Below is a small trained network, with its code and all its weights. Each question gives an input and a target symbol and asks what happens when units are switched off, that is, made to give their printed mean instead of their output.

import numpy as np


def w(rows, s, z=0):
    codes = np.array(rows[::2]) - 128.0
    scale = np.full(codes.shape[1], s)
    scale[-1] = z or s
    return codes * scale


def norm(h):
    return h / np.sqrt((h * h).mean(-1, keepdims=True) + 1e-5)


def f(y):
    return np.maximum(y, 0)


def softmax(a):
    e = np.exp(a - a.max(-1, keepdims=True))
    return e / e.sum(-1, keepdims=True)


def log_softmax(a):
    a = a - a.max(-1, keepdims=True)
    return a - np.log(np.exp(a).sum(-1, keepdims=True))


def net(x, mask):
    ids = ['βηλξπστφψω'.index(c) for c in x.split()]
    T = len(ids)
    res = E[ids] + P[:T]
    u = 0
    for l in range(3):
        r = norm(res)
        for j in range(2):
            rows = slice(3 * j, 3 * j + 3)
            q, k, v = (r @ M[l][rows].T for M in (Q, K, V))
            z = softmax(np.where(np.tri(T) > 0, q @ k.T / 3**0.5, -1e9)) @ v
            o = O[l][rows]
            res = res + np.where(mask[u + j], z, o[:, -1]) @ o[:, :-1]
        u += 2
        y = f(norm(res) @ A[l][:, :-1].T + A[l][:, -1])
        res = res + np.where(mask[u : u + 4], y, B[l][:, -1]) @ B[l][:, :-1]
        u += 4
    return log_softmax(norm(res)[-1] @ U[:, :-1].T + U[:, -1])


Q, K, V, O, A, B = {}, {}, {}, {}, {}, {}
E = w([
[124,179,160,111,124,196],'β',
[116,194,101,153,223,112],'η',
[126,119,128,174,143,183],'λ',
[120,25,79,170,111,9],'ξ',
[180,163,107,143,90,133],'π',
[208,178,17,22,72,59],'σ',
[139,124,126,99,54,130],'τ',
[163,93,91,162,101,172],'φ',
[100,105,151,119,93,169],'ψ',
[134,115,70,157,177,36],'ω',
],0.0014)
P = w([
[137,153,138,165,90,154],'0',
[186,111,183,85,154,115],'1',
[151,123,3,153,131,125],'2',
[52,131,61,135,96,143],'3',
[160,94,153,60,177,105],'4',
[139,119,22,148,145,121],'5',
[91,134,171,161,103,87],'6',
[135,86,117,85,192,98],'7',
[137,99,14,173,144,135],'8',
[157,253,116,1,54,96],'9',
],0.0024)
Q[0] = w([
[73,102,92,161,117,62],'L0H0',
[100,84,128,143,149,94],'L0H0',
[125,90,140,142,142,113],'L0H0',
[162,20,201,84,156,150],'L0H1',
[116,138,162,148,140,130],'L0H1',
[81,253,36,152,105,83],'L0H1',
],0.0055)
K[0] = w([
[161,149,120,79,213,39],'L0H0',
[117,106,151,91,155,98],'L0H0',
[113,93,164,102,144,127],'L0H0',
[125,108,138,152,162,12],'L0H1',
[126,104,136,85,158,135],'L0H1',
[137,174,120,115,87,253],'L0H1',
],0.0051)
V[0] = w([
[233,124,184,60,119,60],'L0H0',
[93,224,50,206,106,87],'L0H0',
[130,134,134,126,126,120],'L0H0',
[138,40,36,128,152,215],'L0H1',
[224,178,93,13,184,152],'L0H1',
[246,20,106,44,36,128],'L0H1',
],0.0011)
O[0] = w([
[122,108,150,51,180,194,140],'L0H0',
[66,81,49,190,104,100,181],'L0H0',
[127,123,124,127,133,129,122],'L0H0',
[115,177,125,139,119,58,232],'L0H1',
[63,115,3,156,109,116,143],'L0H1',
[11,163,124,76,121,153,255],'L0H1',
],0.0015,0.00045)
A[0] = w([
[68,73,185,84,193,227,2],'L0N0',
[249,187,83,67,221,153,35],'L0N1',
[95,202,150,96,143,179,110],'L0N2',
[223,11,121,188,238,149,45],'L0N3',
],0.0019,0.00098)
B[0] = w([
[172,19,154,138,71,77,170],'L0N0',
[80,38,194,142,106,165,253],'L0N1',
[154,120,127,152,122,78,167],'L0N2',
[99,176,190,5,44,132,255],'L0N3',
],0.0023,0.00092)
Q[1] = w([
[159,171,88,111,141,163],'L1H0',
[133,176,79,254,111,125],'L1H0',
[155,168,138,122,55,87],'L1H0',
[200,120,151,102,162,137],'L1H1',
[57,108,137,118,83,111],'L1H1',
[123,196,87,95,91,106],'L1H1',
],0.01)
K[1] = w([
[209,153,174,154,75,116],'L1H0',
[143,115,126,121,18,254],'L1H0',
[17,139,206,177,45,124],'L1H0',
[221,132,163,81,117,119],'L1H1',
[51,135,95,94,112,101],'L1H1',
[14,170,194,169,126,111],'L1H1',
],0.0074)
V[1] = w([
[142,57,122,142,117,119],'L1H0',
[191,36,115,120,63,128],'L1H0',
[57,70,116,115,145,233],'L1H0',
[134,117,65,111,125,203],'L1H1',
[96,122,183,173,49,105],'L1H1',
[158,1,110,133,186,177],'L1H1',
],0.0025)
O[1] = w([
[185,135,113,168,99,128,170],'L1H0',
[235,133,162,171,91,63,254],'L1H0',
[69,203,120,138,45,83,126],'L1H0',
[198,174,142,142,175,78,188],'L1H1',
[48,87,68,138,192,156,228],'L1H1',
[100,251,146,149,75,52,105],'L1H1',
],0.0023,0.00099)
A[1] = w([
[141,64,221,82,211,129,96],'L1N0',
[217,71,51,42,151,126,75],'L1N1',
[127,86,161,191,120,50,162],'L1N2',
[1,78,184,33,238,197,5],'L1N3',
],0.0021,0.0028)
B[1] = w([
[138,168,171,80,155,133,216],'L1N0',
[115,173,206,119,136,156,232],'L1N1',
[125,175,164,109,131,156,245],'L1N2',
[2,157,67,46,184,244,148],'L1N3',
],0.0036,0.0012)
Q[2] = w([
[124,95,52,169,140,150],'L2H0',
[71,163,109,172,97,121],'L2H0',
[142,119,189,136,145,134],'L2H0',
[156,171,138,63,105,141],'L2H1',
[134,115,251,116,149,106],'L2H1',
[105,187,137,156,70,111],'L2H1',
],0.015)
K[2] = w([
[169,60,154,203,151,161],'L2H0',
[42,100,117,254,80,167],'L2H0',
[133,114,68,80,136,69],'L2H0',
[92,179,190,140,128,21],'L2H1',
[76,128,78,57,137,28],'L2H1',
[18,164,96,180,65,174],'L2H1',
],0.009)
V[2] = w([
[131,149,176,196,121,66],'L2H0',
[208,105,58,86,135,95],'L2H0',
[141,108,152,150,170,164],'L2H0',
[102,92,126,49,104,156],'L2H1',
[98,19,158,163,132,62],'L2H1',
[155,94,158,129,3,116],'L2H1',
],0.0049)
O[2] = w([
[187,191,155,116,81,137,52],'L2H0',
[165,74,104,198,171,150,39],'L2H0',
[109,125,168,121,129,123,228],'L2H0',
[81,126,72,119,81,168,106],'L2H1',
[119,103,170,161,47,3,65],'L2H1',
[117,139,80,206,142,90,252],'L2H1',
],0.0064,0.0013)
A[2] = w([
[172,2,109,152,253,167,37],'L2N0',
[186,58,218,152,133,61,2],'L2N1',
[169,117,131,81,142,51,186],'L2N2',
[183,38,190,12,182,171,3],'L2N3',
],0.0043,0.0021)
B[2] = w([
[179,133,108,42,57,70,255],'L2N0',
[123,60,126,99,93,254,205],'L2N1',
[119,105,189,156,111,210,251],'L2N2',
[99,108,160,197,208,8,253],'L2N3',
],0.0052,0.0019)
U = w([
[2,104,99,33,235,192,127],'β',
[123,73,232,153,228,23,169],'η',
[171,250,252,28,124,176,4],'λ',
[183,120,190,249,14,62,55],'ξ',
[225,85,82,11,98,53,164],'π',
[164,114,13,119,160,234,174],'σ',
[64,56,18,252,140,127,149],'τ',
[212,206,111,243,210,153,150],'φ',
[8,207,117,100,19,63,60],'ψ',
[149,12,200,117,86,237,234],'ω',
],0.0059,0.0019)

Each question gives the input, a string of symbols that net reads in full, and the target symbol t.
The units are the heads (3 rows each of Q, K, V and O) and the neurons (one row each of A and B). Each row of codes is followed by its name. A weight is (code - 128) times the scale printed after its matrix; where a second scale follows, it is the last column's (O, A, B and U).
mask holds one flag per unit, layer by layer, with each layer's heads first. A switched-off unit (its flag False) gives its mean, the last column of its rows in O or B, instead of its output. The means were averaged over made-up inputs and are rounded, as every weight is.
A unit's drop is (log p(t) with every unit on - log p(t) with that unit switched off) / (log p(t) with every unit on - log p(t) with every unit switched off).
The circuit of an input: a set's keep is (log p(t) with only the set's units on - log p(t) with every unit switched off) / (log p(t) with every unit on - log p(t) with every unit switched off). Starting from the 12 units with the biggest drops (on a tie, the unit counted first), units are removed one at a time, each time the one whose removal leaves the highest keep (on an exact tie, the one counted first), for as long as the keep stays at least 0.8.
circuit, biggest first: the units of the circuit, biggest drop first
most important unit: the unit with the biggest drop
k most important neurons: the k neurons with the biggest drops, biggest first
which heads matter: for each layer, one digit per head in row order, 1 if its drop is at least 0.15 and else 0, layers parted by /
input ψ τ ψ ψ ω ξ ψ ψ π, target ψ: circuit, biggest first -> (L2H0)
input ψ π ψ π ψ σ λ, target π: which heads matter -> 00 / 01 / 10
input ψ ξ σ φ φ π ψ, target φ: 3 most important neurons -> (L0N3, L1N0, L1N3)
input φ β σ λ σ λ σ τ φ, target φ: circuit, biggest first -> (L2H1, L1H0, L1H1)
input ξ φ φ ψ λ τ, target ξ: which heads matter -> 00 / 10 / 01
input β φ σ σ τ, target π: circuit, biggest first -> (L2H0, L2N0)
input φ λ ξ ψ λ ψ ψ, target ψ: circuit, biggest first -> (L1H0, L2H0)
input φ η λ φ β, target β: circuit, biggest first -> (L1H0, L1N3)
input π ψ λ λ ψ, target ξ: which heads matter -> 00 / 11 / 11
input σ ψ β ω π λ λ ψ τ ξ, target λ: 3 most important neurons -> (L1N2, L0N3, L2N2)
input φ ω ξ, target φ: which heads matter -> 00 / 00 / 11
input π π η π β ψ ψ σ ψ, target π: which heads matter -> 00 / 01 / 00
input τ λ ξ η ψ ψ η π, target β: 2 most important neurons -> (L0N3, L1N3)
input λ η ξ φ ω φ, target λ: circuit, biggest first -> (L2H0)
input τ λ τ ξ π β, target τ: which heads matter -> 00 / 01 / 01
input η τ ω ω ω η ω ψ ω, target η: circuit, biggest first -> (L2H1, L2N3, L0H0, L1H1)
input λ λ ξ π ψ ω λ, target π: 2 most important neurons -> (L2N0, L0N1)
input ψ ω λ λ, target ψ: which heads matter -> 00 / 01 / 10
input β τ β ξ π, target ω: which heads matter -> 00 / 00 / 01
input φ λ ψ ψ, target φ: which heads matter -> 00 / 00 / 11
input τ ω π λ τ ω η, target λ: most important unit -> L1H0
input ξ ψ ξ λ σ ω β, target λ: which heads matter -> 00 / 11 / 11
input π ξ ψ τ λ, target ω: 3 most important neurons -> (L0N0, L2N1, L1N3)
